Here is a tiny trained network, its code and every weight. The questions are about switching its units off for an input and a class, where a switched-off unit gives its printed mean instead of its output.

import numpy as np


def w(rows, s, z=0):
    codes = np.array(rows[::2]) - 128.0
    scale = np.full(codes.shape[1], s)
    scale[-1] = z or s
    return codes * scale


def f(y):
    return y / 2 * (1 + np.tanh(0.7978845608 * (y + 0.044715 * y**3)))


def log_softmax(a):
    a = a - a.max(-1, keepdims=True)
    return a - np.log(np.exp(a).sum(-1, keepdims=True))


def net(x, mask):
    res = np.array(x, float).reshape(1, 7) / 4 @ E
    y = f(res @ A[0][:, :-1].T + A[0][:, -1])
    res = res + np.where(mask, y, B[0][:, -1]) @ B[0][:, :-1]
    return log_softmax(res[-1] @ U[:, :-1].T + U[:, -1])


A, B = {}, {}
E = w([
[183,159,53,112,85,175,51],'x0',
[130,249,112,80,160,111,183],'x1',
[185,88,132,50,50,121,225],'x2',
[119,70,79,21,209,121,106],'x3',
[133,129,131,129,130,126,126],'x4',
[126,128,124,130,126,124,129],'x5',
[89,151,193,64,79,63,36],'x6',
],0.011)
A[0] = w([
[149,104,82,135,189,159,165,69],'neuron 0',
[120,171,137,184,78,110,143,57],'neuron 1',
[118,84,91,57,195,126,117,82],'neuron 2',
[120,233,129,87,160,99,147,68],'neuron 3',
[150,134,133,182,122,154,157,80],'neuron 4',
[154,157,92,88,85,181,44,83],'neuron 5',
[141,172,129,108,146,121,146,10],'neuron 6',
[153,133,129,125,126,131,118,84],'neuron 7',
[68,91,194,132,186,76,177,63],'neuron 8',
[178,148,88,113,117,172,73,52],'neuron 9',
[139,135,162,164,187,130,82,71],'neuron 10',
[147,116,82,179,176,181,175,32],'neuron 11',
[142,223,115,122,167,127,183,90],'neuron 12',
[165,141,16,143,103,143,108,89],'neuron 13',
[101,150,119,168,184,120,75,55],'neuron 14',
[114,79,79,53,249,104,96,98],'neuron 15',
[122,53,120,180,104,121,109,68],'neuron 16',
[131,21,142,167,104,125,100,81],'neuron 17',
[125,193,172,228,77,122,138,83],'neuron 18',
[124,148,143,170,71,122,137,97],'neuron 19',
[102,99,83,98,154,105,127,12],'neuron 20',
[177,94,152,61,45,125,193,2],'neuron 21',
[83,163,203,51,67,45,34,10],'neuron 22',
[68,171,124,192,207,142,65,70],'neuron 23',
[129,36,164,158,114,166,83,85],'neuron 24',
[89,101,210,142,197,98,179,46],'neuron 25',
],0.013,0.0097)
B[0] = w([
[130,74,143,184,174,183,156,177],'neuron 0',
[158,124,193,116,84,178,51,169],'neuron 1',
[181,138,201,135,75,170,38,208],'neuron 2',
[54,156,48,62,205,103,25,188],'neuron 3',
[155,103,183,149,156,165,112,163],'neuron 4',
[78,182,152,216,80,39,175,200],'neuron 5',
[104,143,87,105,129,119,91,131],'neuron 6',
[125,114,117,151,117,116,131,123],'neuron 7',
[112,216,115,224,54,71,161,203],'neuron 8',
[93,196,132,182,84,69,147,171],'neuron 9',
[164,102,106,74,112,110,194,167],'neuron 10',
[103,32,116,198,198,194,174,183],'neuron 11',
[49,144,29,70,195,113,38,192],'neuron 12',
[90,175,131,201,97,69,174,189],'neuron 13',
[193,98,108,58,86,115,212,183],'neuron 14',
[154,149,239,107,57,212,53,250],'neuron 15',
[61,156,72,76,181,122,79,170],'neuron 16',
[81,178,51,73,192,99,50,194],'neuron 17',
[158,151,222,102,64,207,58,221],'neuron 18',
[158,136,180,108,110,184,66,168],'neuron 19',
[160,150,150,125,86,183,107,143],'neuron 20',
[201,64,108,22,85,88,249,192],'neuron 21',
[117,19,107,238,255,229,200,245],'neuron 22',
[230,30,106,31,97,49,242,229],'neuron 23',
[63,192,56,55,183,115,72,192],'neuron 24',
[88,216,144,218,83,37,144,193],'neuron 25',
],0.0092,0.015)
U = w([
[171,146,205,103,58,221,20,116],'0',
[65,165,9,47,197,111,26,77],'1',
[213,75,84,22,78,82,218,203],'2',
[122,58,101,255,229,231,157,251],'3',
[93,212,118,252,50,34,137,17],'4',
],0.0097,0.0029)

Each question gives the input, the list of numbers given to net, and the class t.
The units are the neurons (one row each of A and B). Each row of codes is followed by its name. A weight is (code - 128) times the scale printed after its matrix; where a second scale follows, it is the last column's (A, B and U).
mask holds one flag per neuron, in row order. A switched-off neuron (its flag False) gives its mean, the last column of its row in B, instead of its output. The means were averaged over made-up inputs and are rounded, as every weight is.
A unit's drop is (log p(t) with every unit on - log p(t) with that unit switched off) / (log p(t) with every unit on - log p(t) with every unit switched off).
most important unit: the unit with the biggest drop
top k neurons: the k neurons with the biggest drops, biggest first
drop of u: that unit's drop, to one decimal
input [3,-7,-4,4,-2,7,7], class 1: most important unit -> neuron 24
input [-4,1,-1,-4,0,4,-3], class 0: top 2 neurons -> (neuron 22; neuron 18)
input [-5,-2,-8,5,-5,-2,-8], class 2: top 3 neurons -> (neuron 23; neuron 22; neuron 14)
input [1,7,7,3,-5,6,6], class 1: top 2 neurons -> (neuron 3; neuron 23)
input [8,6,0,3,-7,-4,-3], class 4: top 3 neurons -> (neuron 13; neuron 5; neuron 9)
input [4,0,3,1,0,5,-4], class 3: top 2 neurons -> (neuron 23; neuron 8)
input [0,-2,-4,-3,-5,1,-1], class 2: top 3 neurons -> (neuron 15; neuron 23; neuron 2)
input [8,-5,-3,6,3,3,6], class 4: top 2 neurons -> (neuron 5; neuron 9)
input [4,0,3,3,6,-2,-2], class 4: top 3 neurons -> (neuron 23; neuron 22; neuron 18)
input [3,-7,7,8,3,8,-6], class 0: top 2 neurons -> (neuron 15; neuron 2)
input [-8,-1,2,-1,5,-6,7], class 4: top 3 neurons -> (neuron 8; neuron 25; neuron 11)
input [4,0,4,7,3,3,8], class 3: top 2 neurons -> (neuron 22; neuron 18)
input [4,-6,-7,2,7,-4,0], class 2: top 2 neurons -> (neuron 23; neuron 14)
input [-4,-4,-3,-3,-3,0,8], class 3: most important unit -> neuron 22
input [-7,7,3,5,-4,-6,6], class 1: top 2 neurons -> (neuron 3; neuron 12)
input [2,8,6,-7,-3,-1,-5], class 1: drop of neuron 21 -> 0.0
input [2,1,-8,4,-7,-6,-8], class 2: drop of neuron 22 -> 0.5
input [4,-7,-3,5,0,5,2], class 1: drop of neuron 24 -> 0.6
